Here is a tiny trained network, its code and every weight. The questions are about switching its units off for an input and a class, where a switched-off unit gives its printed mean instead of its output.

import numpy as np


def w(rows, s, z=0):
    codes = np.array(rows[::2]) - 128.0
    scale = np.full(codes.shape[1], s)
    scale[-1] = z or s
    return codes * scale


def norm(h):
    return h / np.sqrt((h * h).mean(-1, keepdims=True) + 1e-5)


def f(y):
    return y / 2 * (1 + np.tanh(0.7978845608 * (y + 0.044715 * y**3)))


def log_softmax(a):
    a = a - a.max(-1, keepdims=True)
    return a - np.log(np.exp(a).sum(-1, keepdims=True))


def net(x, mask):
    res = np.array(x, float).reshape(1, 5) / 4 @ E
    u = 0
    for l in range(3):
        y = f(norm(res) @ A[l][:, :-1].T + A[l][:, -1])
        res = res + np.where(mask[u : u + 13], y, B[l][:, -1]) @ B[l][:, :-1]
        u += 13
    return log_softmax(norm(res)[-1] @ U[:, :-1].T + U[:, -1])


A, B = {}, {}
E = w([
[158,111,110,21,90,88,118],'x0',
[62,189,133,128,150,2,139],'x1',
[95,160,220,14,176,195,184],'x2',
[129,129,130,129,128,126,128],'x3',
[119,117,72,130,115,130,216],'x4',
],0.0032)
A[0] = w([
[153,99,98,66,122,94,126,30],'L0N0',
[155,171,62,132,94,146,246,90],'L0N1',
[119,168,170,114,134,127,1,77],'L0N2',
[95,173,139,120,119,73,142,136],'L0N3',
[109,140,64,130,118,106,247,80],'L0N4',
[121,79,94,146,60,116,99,93],'L0N5',
[72,92,140,219,167,152,136,188],'L0N6',
[196,81,103,124,155,169,135,112],'L0N7',
[100,166,100,139,142,92,125,122],'L0N8',
[139,84,111,50,79,86,75,86],'L0N9',
[133,117,92,57,54,108,148,3],'L0N10',
[136,149,146,68,153,163,148,75],'L0N11',
[178,85,162,80,100,88,124,33],'L0N12',
],0.0065,0.0019)
B[0] = w([
[125,170,138,195,170,157,155,157],'L0N0',
[94,124,151,141,163,185,2,215],'L0N1',
[64,89,89,125,147,157,42,243],'L0N2',
[179,118,160,111,72,128,124,220],'L0N3',
[79,132,160,127,129,124,10,232],'L0N4',
[147,99,84,114,106,88,161,202],'L0N5',
[183,189,97,94,161,155,159,254],'L0N6',
[154,111,156,74,83,70,95,211],'L0N7',
[190,113,146,68,118,81,139,176],'L0N8',
[172,174,122,176,183,179,137,238],'L0N9',
[168,165,141,167,208,162,108,180],'L0N10',
[93,119,132,137,62,137,133,223],'L0N11',
[114,159,159,170,186,154,117,153],'L0N12',
],0.0055,0.002)
A[1] = w([
[30,135,99,224,194,98,150,115],'L1N0',
[177,48,131,77,37,128,212,5],'L1N1',
[117,109,147,101,37,103,52,136],'L1N2',
[51,164,138,144,212,58,138,46],'L1N3',
[118,73,153,134,167,148,167,73],'L1N4',
[169,226,74,122,244,162,186,124],'L1N5',
[102,161,252,140,105,174,105,154],'L1N6',
[199,153,188,156,151,118,137,156],'L1N7',
[79,146,89,112,177,134,81,95],'L1N8',
[94,177,81,156,99,161,165,141],'L1N9',
[72,104,177,94,22,124,111,124],'L1N10',
[128,55,135,172,184,95,52,91],'L1N11',
[208,103,62,122,152,91,92,168],'L1N12',
],0.0046,0.0024)
B[1] = w([
[217,116,186,49,106,204,96,122],'L1N0',
[155,138,104,95,94,156,95,116],'L1N1',
[139,188,80,78,184,147,149,194],'L1N2',
[182,109,174,151,84,135,82,134],'L1N3',
[153,112,126,127,76,78,125,103],'L1N4',
[202,190,80,140,234,176,128,182],'L1N5',
[124,114,1,159,152,111,183,251],'L1N6',
[136,238,55,63,102,107,193,163],'L1N7',
[95,76,135,151,156,180,81,155],'L1N8',
[137,156,180,164,183,127,53,122],'L1N9',
[113,117,37,99,147,93,170,168],'L1N10',
[34,162,106,165,111,185,156,176],'L1N11',
[51,148,114,105,100,162,203,235],'L1N12',
],0.0038,0.0028)
A[2] = w([
[65,92,90,190,221,129,219,225],'L2N0',
[70,107,170,138,119,173,2,39],'L2N1',
[127,141,162,90,63,30,180,131],'L2N2',
[124,48,93,118,77,216,123,223],'L2N3',
[69,96,169,111,142,154,240,13],'L2N4',
[180,97,42,226,108,54,69,133],'L2N5',
[92,160,188,127,174,8,126,105],'L2N6',
[68,98,190,78,145,157,204,4],'L2N7',
[227,133,177,161,171,165,159,56],'L2N8',
[201,56,127,136,97,215,152,80],'L2N9',
[137,157,59,94,88,123,234,215],'L2N10',
[88,128,232,56,165,167,154,87],'L2N11',
[174,44,186,109,101,177,115,83],'L2N12',
],0.005,0.0014)
B[2] = w([
[133,139,110,59,102,111,120,201],'L2N0',
[64,119,125,130,151,141,86,195],'L2N1',
[135,151,121,100,101,149,93,159],'L2N2',
[141,172,159,112,142,48,87,252],'L2N3',
[129,121,83,125,93,111,120,138],'L2N4',
[87,103,123,137,126,188,210,223],'L2N5',
[200,122,162,173,78,131,54,176],'L2N6',
[121,125,58,175,100,107,180,147],'L2N7',
[169,181,116,108,153,96,128,144],'L2N8',
[143,159,193,177,98,91,87,181],'L2N9',
[66,147,124,63,147,108,125,240],'L2N10',
[123,93,62,253,98,163,175,178],'L2N11',
[123,132,129,167,74,88,98,123],'L2N12',
],0.0063,0.0028)
U = w([
[84,115,46,152,61,135,249,127],'0',
[111,183,101,94,136,130,110,254],'1',
[73,103,130,180,148,174,57,109],'2',
[212,194,138,158,182,168,174,114],'3',
[178,147,181,120,41,59,92,122],'4',
[139,83,170,73,167,112,178,30],'5',
[163,37,206,153,138,107,196,26],'6',
],0.011,0.006)

Each question gives the input, the list of numbers given to net, and the class t.
The units are the neurons (one row each of A and B). Each row of codes is followed by its name. A weight is (code - 128) times the scale printed after its matrix; where a second scale follows, it is the last column's (A, B and U).
mask holds one flag per neuron, layer by layer. A switched-off neuron (its flag False) gives its mean, the last column of its row in B, instead of its output. The means were averaged over made-up inputs and are rounded, as every weight is.
A unit's drop is (log p(t) with every unit on - log p(t) with that unit switched off) / (log p(t) with every unit on - log p(t) with every unit switched off).
The circuit of an input: a set's keep is (log p(t) with only the set's units on - log p(t) with every unit switched off) / (log p(t) with every unit on - log p(t) with every unit switched off). Starting from the 12 units with the biggest drops (on a tie, the unit counted first), units are removed one at a time, each time the one whose removal leaves the highest keep (on an exact tie, the one counted first), for as long as the keep stays at least 0.8.
units of the circuit, in order: the units of the circuit, biggest drop first
most important unit: the unit with the biggest drop
k most important neurons: the k neurons with the biggest drops, biggest first
k most important neurons of layer l: the k neurons of layer l with the biggest drops, biggest first
input [1,-8,7,0,2], class 4: 4 most important neurons	(L2N3 L2N9 L1N12 L2N5)
input [4,-7,0,1,-5], class 4: 2 most important neurons	(L0N1 L0N4)
input [-8,6,-7,2,1], class 3: units of the circuit, in order	(L0N6 L1N0)
input [7,2,-6,-4,6], class 3: most important unit	L0N10
input [5,8,2,-5,1], class 4: 3 most important neurons	(L2N6 L0N6 L0N3)
input [3,7,-3,-2,1], class 4: units of the circuit, in order	(L2N6 L1N6)
input [8,-7,-5,2,3], class 3: 4 most important neurons	(L0N9 L0N10 L0N0 L0N12)
input [2,-4,7,6,-8], class 2: 2 most important neurons of layer 1	(L1N12 L1N7)
input [1,0,3,-1,-7], class 2: units of the circuit, in order	(L0N2 L2N10)
input [2,-3,8,0,-8], class 0: units of the circuit, in order	(L0N1 L2N11 L2N7)
input [5,-3,3,0,3], class 3: 3 most important neurons of layer 0	(L0N10 L0N2 L0N9)
input [7,8,1,5,7], class 4: units of the circuit, in order	(L2N6 L0N4)
input [8,2,-7,6,-8], class 2: 4 most important neurons	(L0N2 L1N6 L0N6 L0N12)
input [-6,3,5,1,6], class 2: most important unit	L0N4
input [7,-7,6,1,3], class 3: units of the circuit, in order	(L0N10 L0N2 L2N11 L2N9)
input [6,-4,6,6,4], class 0: 4 most important neurons of layer 2	(L2N11 L2N7 L2N6 L2N4)
input [2,6,3,-4,-6], class 2: 3 most important neurons	(L0N2 L0N7 L2N3)
input [4,-6,3,2,-4], class 4: 2 most important neurons of layer 2	(L2N9 L2N12)
input [3,6,7,-5,-8], class 2: 2 most important neurons of layer 0	(L0N2 L0N5)
input [2,7,0,-2,6], class 4: most important unit	L0N8
input [-4,5,3,6,7], class 2: 2 most important neurons	(L0N4 L0N1)
input [2,6,6,-5,-5], class 0: 2 most important neurons of layer 0	(L0N4 L0N7)
input [-3,0,-2,-4,5], class 2: 2 most important neurons	(L0N4 L0N1)
